Below are the code and all the weights of a small trained network. Each question names an input and a target symbol and asks about switching units off, where a switched-off unit gives its printed mean instead of its output.

import numpy as np


def w(rows, s, z=0):
    codes = np.array(rows[::2]) - 128.0
    scale = np.full(codes.shape[1], s)
    scale[-1] = z or s
    return codes * scale


def norm(h):
    return h / np.sqrt((h * h).mean(-1, keepdims=True) + 1e-5)


def softmax(a):
    e = np.exp(a - a.max(-1, keepdims=True))
    return e / e.sum(-1, keepdims=True)


def log_softmax(a):
    a = a - a.max(-1, keepdims=True)
    return a - np.log(np.exp(a).sum(-1, keepdims=True))


def net(x, mask):
    ids = ['αβγδεζηθλμξφω'.index(c) for c in x.split()]
    T = len(ids)
    res = E[ids] + P[:T]
    u = 0
    for l in range(2):
        r = norm(res)
        for j in range(3):
            rows = slice(4 * j, 4 * j + 4)
            q, k, v = (r @ M[l][rows].T for M in (Q, K, V))
            z = softmax(np.where(np.tri(T) > 0, q @ k.T / 4**0.5, -1e9)) @ v
            o = O[l][rows]
            res = res + np.where(mask[u + j], z, o[:, -1]) @ o[:, :-1]
        u += 3
    return log_softmax(norm(res)[-1] @ U[:, :-1].T + U[:, -1])


Q, K, V, O = {}, {}, {}, {}
E = w([
[102,128,108],'α',
[143,133,114],'β',
[120,126,138],'γ',
[95,127,88],'δ',
[197,111,127],'ε',
[81,137,115],'ζ',
[96,126,87],'η',
[110,126,88],'θ',
[101,114,77],'λ',
[125,76,122],'μ',
[128,126,134],'ξ',
[160,129,123],'φ',
[120,122,5],'ω',
],0.015)
P = w([
[138,128,170],'0',
[195,246,97],'1',
[92,113,164],'2',
[175,191,110],'3',
[91,112,163],'4',
[154,192,117],'5',
[93,105,160],'6',
[111,186,79],'7',
],0.012)
Q[0] = w([
[85,205,130],'0.h0',
[103,86,98],'0.h0',
[48,144,187],'0.h0',
[254,97,142],'0.h0',
[142,51,132],'0.h1',
[115,55,168],'0.h1',
[126,107,30],'0.h1',
[98,108,162],'0.h1',
[15,162,129],'0.h2',
[112,155,131],'0.h2',
[125,22,158],'0.h2',
[141,203,167],'0.h2',
],0.0077)
K[0] = w([
[116,209,175],'0.h0',
[103,116,108],'0.h0',
[237,44,106],'0.h0',
[62,103,163],'0.h0',
[87,144,217],'0.h1',
[78,89,113],'0.h1',
[134,159,17],'0.h1',
[60,25,171],'0.h1',
[199,209,95],'0.h2',
[137,255,137],'0.h2',
[5,175,197],'0.h2',
[176,164,140],'0.h2',
],0.0062)
V[0] = w([
[93,96,98],'0.h0',
[71,198,83],'0.h0',
[124,48,112],'0.h0',
[194,184,105],'0.h0',
[145,106,39],'0.h1',
[175,194,164],'0.h1',
[194,126,64],'0.h1',
[191,203,72],'0.h1',
[145,109,140],'0.h2',
[165,67,166],'0.h2',
[34,79,153],'0.h2',
[159,254,106],'0.h2',
],0.0089)
O[0] = w([
[76,126,161,153],'0.h0',
[110,207,177,239],'0.h0',
[64,110,117,97],'0.h0',
[140,122,100,156],'0.h0',
[100,159,107,226],'0.h1',
[113,203,125,122],'0.h1',
[202,190,154,199],'0.h1',
[117,115,253,248],'0.h1',
[102,164,180,100],'0.h2',
[7,202,141,41],'0.h2',
[119,167,131,88],'0.h2',
[186,117,110,225],'0.h2',
],0.0051,0.0017)
Q[1] = w([
[100,186,180],'1.h0',
[102,48,75],'1.h0',
[154,144,213],'1.h0',
[134,181,20],'1.h0',
[88,255,107],'1.h1',
[137,75,199],'1.h1',
[114,85,138],'1.h1',
[55,147,78],'1.h1',
[200,85,218],'1.h2',
[65,117,195],'1.h2',
[242,167,126],'1.h2',
[191,105,137],'1.h2',
],0.0079)
K[1] = w([
[154,96,185],'1.h0',
[99,127,38],'1.h0',
[114,136,198],'1.h0',
[133,81,132],'1.h0',
[132,224,220],'1.h1',
[55,106,91],'1.h1',
[135,144,92],'1.h1',
[108,170,156],'1.h1',
[192,183,223],'1.h2',
[105,1,152],'1.h2',
[235,179,158],'1.h2',
[179,135,174],'1.h2',
],0.0096)
V[1] = w([
[186,241,4],'1.h0',
[145,88,26],'1.h0',
[168,25,185],'1.h0',
[115,2,71],'1.h0',
[88,87,64],'1.h1',
[213,171,78],'1.h1',
[73,164,188],'1.h1',
[191,54,211],'1.h1',
[153,95,78],'1.h2',
[60,87,91],'1.h2',
[11,110,28],'1.h2',
[43,199,168],'1.h2',
],0.0062)
O[1] = w([
[2,157,97,193],'1.h0',
[102,172,153,198],'1.h0',
[186,90,137,62],'1.h0',
[149,159,157,179],'1.h0',
[145,139,79,130],'1.h1',
[95,152,158,173],'1.h1',
[152,143,176,127],'1.h1',
[168,102,176,45],'1.h1',
[133,138,177,151],'1.h2',
[157,103,149,182],'1.h2',
[134,108,168,250],'1.h2',
[161,155,83,141],'1.h2',
],0.0073,0.0021)
U = w([
[125,137,140,3],'α',
[100,174,251,85],'β',
[161,129,150,30],'γ',
[118,138,131,2],'δ',
[152,225,117,231],'ε',
[148,115,67,65],'ζ',
[117,132,125,11],'η',
[157,118,117,81],'θ',
[111,120,122,47],'λ',
[124,51,137,206],'μ',
[147,104,135,109],'ξ',
[138,110,162,108],'φ',
[36,172,152,243],'ω',
],0.012,0.0044)

Each question gives the input, a string of symbols that net reads in full, and the target symbol t.
The units are the heads (4 rows each of Q, K, V and O). Each row of codes is followed by its name. A weight is (code - 128) times the scale printed after its matrix; where a second scale follows, it is the last column's (O and U).
mask holds one flag per head, layer by layer. A switched-off head (its flag False) gives its mean, the last column of its rows in O, instead of its output. The means were averaged over made-up inputs and are rounded, as every weight is.
A unit's drop is (log p(t) with every unit on - log p(t) with that unit switched off) / (log p(t) with every unit on - log p(t) with every unit switched off).
The circuit of an input: a set's keep is (log p(t) with only the set's units on - log p(t) with every unit switched off) / (log p(t) with every unit on - log p(t) with every unit switched off). Starting from all 6 units, units are removed one at a time, each time the one whose removal leaves the highest keep (on an exact tie, the one counted first), for as long as the keep stays at least 0.8.
units of the circuit, in order: the units of the circuit, biggest drop first
most important unit: the unit with the biggest drop
which heads matter: for each layer, one digit per head in row order, 1 if its drop is at least 0.15 and else 0, layers parted by /
drop of u: that unit's drop, to one decimal
input ω μ φ, target ω: units of the circuit, in order -> 0.h1, 1.h0
input μ θ β, target μ: units of the circuit, in order -> 1.h2, 0.h1
input λ μ θ, target μ: units of the circuit, in order -> 1.h2, 0.h2
input φ μ φ μ α μ δ, target μ: which heads matter -> 010 / 000
input θ μ λ, target μ: units of the circuit, in order -> 1.h2, 0.h0, 0.h1, 1.h0
input δ μ η, target μ: units of the circuit, in order -> 1.h2, 0.h1, 0.h2
input μ λ α, target μ: most important unit -> 1.h2
input μ μ δ, target μ: units of the circuit, in order -> 0.h1, 1.h2, 0.h2, 1.h0
input ω θ μ μ, target ω: units of the circuit, in order -> 0.h2, 0.h1, 1.h0
input μ μ γ ζ μ ζ β, target μ: which heads matter -> 000 / 001
input δ θ ζ ω μ μ ζ, target μ: units of the circuit, in order -> 0.h2, 1.h2, 0.h1
input ω φ μ μ ζ μ, target β: which heads matter -> 111 / 010
input μ ξ λ θ γ μ η, target μ: which heads matter -> 011 / 001
input ω ξ ω, target ω: which heads matter -> 000 / 100
input ε μ ζ θ μ ζ γ, target μ: which heads matter -> 010 / 000
input γ β θ γ μ ω μ μ, target β: most important unit -> 0.h1
input θ δ ζ μ α, target μ: which heads matter -> 000 / 000
input μ φ μ ζ ω, target ω: drop of 0.h1 -> 0.2
input θ μ α β ω μ, target ω: drop of 0.h1 -> 0.3
input δ μ λ, target μ: most important unit -> 1.h2
input μ δ μ μ θ, target μ: drop of 1.h1 -> 0.0
